Below is a small trained network, with its code and all its weights. Each question gives an input and a class and asks what happens when units are switched off, that is, made to give their printed mean instead of their output.

import numpy as np


def w(rows, s, z=0):
    codes = np.array(rows[::2]) - 128.0
    scale = np.full(codes.shape[1], s)
    scale[-1] = z or s
    return codes * scale


def norm(h):
    return h / np.sqrt((h * h).mean(-1, keepdims=True) + 1e-5)


def f(y):
    return np.maximum(y, 0)


def log_softmax(a):
    a = a - a.max(-1, keepdims=True)
    return a - np.log(np.exp(a).sum(-1, keepdims=True))


def net(x, mask):
    res = np.array(x, float).reshape(1, 3) / 4 @ E
    u = 0
    for l in range(2):
        y = f(norm(res) @ A[l][:, :-1].T + A[l][:, -1])
        res = res + np.where(mask[u : u + 3], y, B[l][:, -1]) @ B[l][:, :-1]
        u += 3
    return log_softmax(norm(res)[-1] @ U[:, :-1].T + U[:, -1])


A, B = {}, {}
E = w([
[151,198,65,2,130],'x0',
[163,38,108,85,85],'x1',
[46,114,174,119,164],'x2',
],0.0086)
A[0] = w([
[139,178,154,124,57,2],'0.n0',
[103,2,106,168,47,122],'0.n1',
[228,130,116,248,97,129],'0.n2',
],0.0092,0.0024)
B[0] = w([
[198,231,201,254,140,138],'0.n0',
[155,141,180,69,131,254],'0.n1',
[48,160,49,63,138,238],'0.n2',
],0.012,0.0056)
A[1] = w([
[225,167,73,125,99,1],'1.n0',
[239,240,205,97,105,213],'1.n1',
[254,249,114,159,8,7],'1.n2',
],0.0067,0.0017)
B[1] = w([
[151,1,166,233,23,189],'1.n0',
[94,102,78,211,133,252],'1.n1',
[231,158,184,153,248,213],'1.n2',
],0.011,0.0039)
U = w([
[47,206,66,125,149,224],'0',
[115,94,106,16,40,217],'1',
[59,154,225,218,127,1],'2',
[135,63,239,106,84,103],'3',
[203,173,89,222,183,57],'4',
[251,67,88,143,47,37],'5',
],0.016,0.0037)

Each question gives the input, the list of numbers given to net, and the class t.
The units are the neurons (one row each of A and B). Each row of codes is followed by its name. A weight is (code - 128) times the scale printed after its matrix; where a second scale follows, it is the last column's (A, B and U).
mask holds one flag per neuron, layer by layer. A switched-off neuron (its flag False) gives its mean, the last column of its row in B, instead of its output. The means were averaged over made-up inputs and are rounded, as every weight is.
A unit's drop is (log p(t) with every unit on - log p(t) with that unit switched off) / (log p(t) with every unit on - log p(t) with every unit switched off).
The circuit of an input: a set's keep is (log p(t) with only the set's units on - log p(t) with every unit switched off) / (log p(t) with every unit on - log p(t) with every unit switched off). Starting from all 6 units, units are removed one at a time, each time the one whose removal leaves the highest keep (on an exact tie, the one counted first), for as long as the keep stays at least 0.8.
circuit, biggest first: the units of the circuit, biggest drop first
k most important neurons: the k neurons with the biggest drops, biggest first
top k neurons in layer l: the k neurons of layer l with the biggest drops, biggest first
drop when u is switched off: that unit's drop, to one decimal
input [3,4,0], class 5: circuit, biggest first : 0.n2
input [6,-2,-2], class 4: circuit, biggest first : 1.n2, 0.n2
input [0,-6,-8], class 0: 2 most important neurons : 0.n2, 0.n1
input [5,5,-1], class 5: circuit, biggest first : 0.n2, 1.n0
input [5,4,-4], class 5: 2 most important neurons : 1.n0, 0.n2
input [-7,3,0], class 1: 2 most important neurons : 0.n2, 1.n2
input [-2,3,-3], class 1: 2 most important neurons : 0.n2, 0.n1
input [6,-8,-3], class 4: circuit, biggest first : 0.n2, 1.n2
input [-8,8,0], class 1: 3 most important neurons : 0.n2, 1.n2, 1.n0
input [4,7,-1], class 5: top 2 neurons in layer 1 : 1.n0, 1.n1
input [-3,-6,0], class 0: top 2 neurons in layer 1 : 1.n0, 1.n2
input [6,-1,-5], class 4: top 2 neurons in layer 1 : 1.n2, 1.n1
input [5,0,-3], class 4: top 2 neurons in layer 1 : 1.n2, 1.n1
input [-6,-4,-5], class 0: drop when 0.n2 is switched off : 0.9
input [5,-6,-1], class 4: drop when 0.n2 is switched off : 0.5
input [3,6,0], class 5: drop when 1.n0 is switched off : 0.2
input [2,-4,-2], class 4: drop when 1.n2 is switched off : 0.1
